[[-149  233  353 -598 -303  -22  282  302  432  -89  265  264  285  149
   226]
 [  35  -60  -47   74  133   -6 -139 -116 -168  113  -62   24   37   -8
   -54]
 [ 331 -180 -422  562  383  -30 -268 -318 -429  135 -313 -326 -342 -129
  -381]
 [-142  329  353 -636 -387  -46  375  392  530 -155  298  253  262  194
   257]
 [-156  288  457 -561 -241   39  355  392  548  -55  344  332  360  193
   313]
 [-154  119  229 -278 -144  120  130  207  395  -61  174  215  135  120
   186]
 [-171  466  522 -531 -307  -95  486  531  574  -75  465  426  459  323
   357]
 [ 224 -486 -583  732  525   87 -564 -598 -693  216 -533 -483 -454 -314
  -440]] Answer: 353

[[  18   -5   -5   33  -56  -20  -12  -39  -20   20  -14  -51   19  -14
    14]
 [ -84  184  213  112  -73   80   78 -355  -20   80   26 -535   19  -14
   -69]
 [  18  -21  -31   33  -56  -20  -12  -19  -20   20  -14   55   19  -14
    14]
 [ -90  178  204  116  -68   73   83 -352  -20   85   35 -537   19  -14
   -73]
 [  18  -20  -17   33  -54  -20  -12  -36  -20   20  -14  -28   19  -14
    14]
 [  18  -21  -31   33  -94  -32  -12   -3  -81   20  -20   74   31  -69
    14]
 [-138  149  208  -55  312  222   85 -186  387 -101  177 -534 -205  254
  -216]
 [  18  -21  -31   33 -120  -21  -12  -36 -102   26  -22   55   46  -64
    14]
 [  77  -21  -59  238 -518 -187  -43  -38 -494  227 -176  160  311 -326
   170]
 [  19 -138 -150 -197  262  -20  -35  317  187 -187  -14  370 -153   76
    14]
 [  18  -21  -31   33  -56  -20  -12   -8  -20   20  -14   55   19  -14
    14]
 [  57 -173 -203 -176  203  -20  -58  378   95 -167  -14  486 -102   14
    24]] Answer: -5

[[-172   41  210   90    6   55 -123  103  -40    1   83   80 -101   34
     0   65]
 [-693  178 -106   93  -25  -53 -185  -91 -286    4   -8  305 -174  300
  -244  338]
 [ 363 -209  248    4   16 -100 -139 -199   92   23  118   98   63 -133
   -47   23]
 [-162 -377   46   86   18   15 -247 -303 -495  -76   46  -73  221   55
   -31  -60]
 [ 163 -143 -117  -23    9   28 -196   16  -87  -39  -75   49  -69  -61
   266  128]
 [ 280  183  383  -91   84 -306  246   55 -106  -53  -15 -178   38   91
  -167   19]
 [-707 -168 -113    4   80  184  330 -103 -300   47   93   30  106  308
   -23  -47]
 [-379 -228  -24  -27    9  -62  -77   77   13  -53   31 -103   37  -39
  -397 -110]
 [ 177  170  -54  -14  138 -230   91   35 -228  -34  -87  187 -129  -36
    15  111]] Answer: 210

[[ 325  -67  -44  127 -105 -333  494 -258  238 -241  222  308 -434  147]
 [-309  187   18  315  -22   55  106  281    6  417 -134 -154  212 -256]
 [-400 -348 -233  107  148  372 -322  197  204  211 -353   49  -53  -45]
 [  -2 -164  263 -200 -102  131 -175   50 -100  326  374   39  146  159]
 [-246  118   73  -71  399 -126 -139 -177  269  184  -26 -248  399  -37]
 [   8 -155 -241  306   60   34 -382 -226  241 -105 -292 -259 -687 -435]
 [ 371  -12  302 -208  104 -248  292 -142 -113 -615  438   74 -139  340]
 [-309  120  129  204  193  409   74  133   -6  510   54  144  350   48]
 [ 257  166 -162   94  -26  397  200  -91 -339  -36 -254 -390  -14 -418]
 [ 104   93 -290 -170 -218  232  209 -399  -14  -13 -125 -114   60 -456]
 [ 169 -104  196 -142 -432  171   -3  -70  -38 -167 -116  159 -296 -220]
 [-362  444 -447  125  302   62 -122  205   67  359 -589 -258  495 -554]] Answer: -44

[[-281  111   39  179  365   74  320  -55  200]
 [ 278  413   66 -114 -430   86 -528  -15  196]
 [-133  158  326 -173  221 -163  429   34  707]
 [-329  313   53  291  470  153  681 -231  445]
 [  28 -495  366 -223 -420  425 -496 -209  103]] Answer: 39

[[-218  161 -181  154 -104  656   89  327  150 -231   61 -281]
 [  95 -303   18  260 -203 -188 -238 -660  -57  553   22  180]
 [ 142 -431  207  285  161 -378 -179  378 -194 -290   57  270]
 [ 233 -130  356   96 -226 -433 -315 -242 -342  440    6  327]
 [-219 -629    9  658  189   67 -105  385  299 -259 -158  -50]
 [  38 -625  379  631   -3 -435 -568  357 -215  113 -123  406]
 [  76 -296  131  104  226 -309  -21  471  -28 -372  -40  108]
 [  93  224  359 -475  -46 -630  153 -115 -182  230 -188  176]
 [ 182  451   18 -251 -348  190    9 -317 -377  223  334   89]
 [-123   12 -150  318  -25  634  -57  595    5 -457  195 -156]
 [ 265 -194  232  -23  104 -417  -50  282 -210 -234   28  182]] Answer: -181

[[  37 -103  -21 -199   36  -22   36  -35   70]
 [ 584  291 -112  116 -500  715  122  191  553]
 [ 571  237 -119  129 -455  650  216  201  461]
 [ 151  -89  -82 -114  -91  155   89   72  123]
 [ 239   58 -136 -127 -198  333  119  100  258]] Answer: -21
---
153 -536 -731 -436
198 -193 -495 -273
--> -536

157 -590 198 390 71 27 -513 --> -590

-307 145 -78 -283 -319 -149
-533 41 261 -91 332 68
-534 292 584 -381 -521 -244
--> 145

-110 567 501 -664 109 --> 567

-628 258 -54 223 -617 -281 --> 258

208 113 632 0 --> 113

-482 198 116 8
74 335 -172 -10
-185 35 592 737
--> 198
---
3700  9383  8904  1403
7276  7992  7427  8298
6851  5557  4137  2521
⇒ 9383

-689  -205   728   941 ⇒ -205

7  7  1  8 ⇒ 7

 59  212    4   97 ⇒ 212

-11   29    2  -22
-46   49   15  -15
-13  -21   18   11
⇒ 29

  4  120   29  208 ⇒ 120

 15   12  -33   42 ⇒ 12
---
  8.0   -4.3   11.8  -14.2 Answer: -14.2

 157.238    94.156    12.532   -21.434  -105.457 Answer: -21.434

 106.502   -19.727    -7.429   -58.444   -66.668  -112.775    37.484 Answer: -58.444

-192.461  -198.597   142.793    56.587   -25.230   226.346
 -25.739    -6.297   116.433    29.709    56.068   190.895
  27.933    40.897    94.714    10.969   115.764    75.215
Answer: 56.587

 11.24  -16.84   -0.07   14.45   -6.77   10.64   19.13 Answer: 14.45

 1.50  -1.51   0.50  -0.12 Answer: -0.12

-17.898  -13.668    8.601   -6.444   -5.106   10.450 Answer: -6.444

 0.160   0.021  -0.043   0.026  -0.051
 0.040  -0.108  -0.160  -0.036  -0.118
Answer: 0.026

 114.9    -9.5   173.9  -116.5    71.8    91.9 Answer: -116.5

-34.71  -48.14  -94.87  108.40  -58.95 Answer: 108.40
---
20,-31,27,0,28,39 Out: 27

169,16,64,31,108,55,228 Out: 108

125,193,86,76,37,32,117 Out: 117

1,2,3,8,0 Out: 2

116,92,73,82,104,142
173,48,25,45,71,137
153,90,61,36,61,196
Out: 153

124,403,-471,115,139,117
-281,528,216,-643,-660,-712
327,-737,-866,228,315,270
Out: 327

197,24,138,201,55 Out: 138
---
[474  95 319 805] --> 805, 95

[ 948 -502  428 -115] --> 948, -502

[-34  26 -23 -48 -40 -36 -14] --> 26, -48

[[6878 3500 9600 4082]
 [8284 4236 8923 5009]
 [7062 3552 8645 3202]] --> 9600, 3202

[[150 101  75 106  56 183]
 [128 115  71 115  49 198]] --> 198, 49

[[ 365 -712  644  810]
 [ 598 -283  890  468]] --> 890, -712

[31 53 75  4 18 21 45] --> 75, 4
---
-126   184   124    22    32   470   -14
-129   351   -33    82    64   568   104
: -126

 -10   186  -224  -174     4    77   551
  -5   188  -467  -378    -6  -232  -296
  -7   513  -206   -99     1   673  -128
: -378

 305  -603  -225   176  -100  -387
-114  -573  -551   304   268   268
 593  -118    62  -482    25   -66
: -573

 285   614  -547   -70: -70

 106   444  -463   700   411   505: 106

  21  -221   253  -128   119    52
  13   -66   411   -35   126   -44
  23   -47   116  -656   -97   -25
: -221

-710  -307  -293   -98   216  -659   312
 -50    87     2   110   103   -43    81
: -659

 289   155  -409  -683   174: -409
---
array([[36, 48, 66, 23, 95],
       [45, 16, 91, 77, 24]]) >> 77

array([[7, 2, 1, 1, 6],
       [8, 0, 4, 7, 5]]) >> 7

array([[  4,   9, -10, -31,  27],
       [ -1,  19,   6, -18,  -7]]) >> -18

array([[-916,  131,  322, -206,   32,   31,  -17],
       [ -19, -970, -156,  500,  228, -493,  -78]]) >> -493

array([[5, 5, 3, 2, 3, 6, 7],
       [5, 8, 8, 6, 5, 5, 5]]) >> 5

array([[16, 31, 39, 61, 89, 69],
       [40, 64, 17, 52, 45, 38]]) >> 45

array([[808, 212, 553, 543, 939, 659],
       [269, 870, 452, 732, 240, 528]]) >> 240
---
array([-575,  122, -322, -154]) yields -322
array([ 608,   64,  273, -204]) yields 273
array([-55,   0,   5, 734]) yields 5
array([ 238,  706,  -17, -323]) yields -17
array([ 324, -587,  -63,  127]) yields -63
array([-744, -689, -490,  197]) yields -490
---
[342, 301, 685, 179, 756, 523] → 756, 179

[150, 136, 47, 185, 243] → 243, 47

[8, 4, 5, 2, 6] → 8, 2

[[58, 53, 70, 52],
 [22, 76, 13, 58],
 [63, 27, 28, 58]] → 76, 13

[[3800, 5426, 2120, 6329, 5926],
 [9350, 2799, 8541, 8386, 9869]] → 9869, 2120

[-34, 19, 8, 29] → 29, -34

[918, 980, 567, 98, 724] → 980, 98

[[5803, 5747, 5752, 3430, 8474, 2013],
 [3343, 5349, 5925, 5043, 2766, 6652],
 [3579, 6578, 3071, 3090, 6870, 5999]] → 8474, 2013
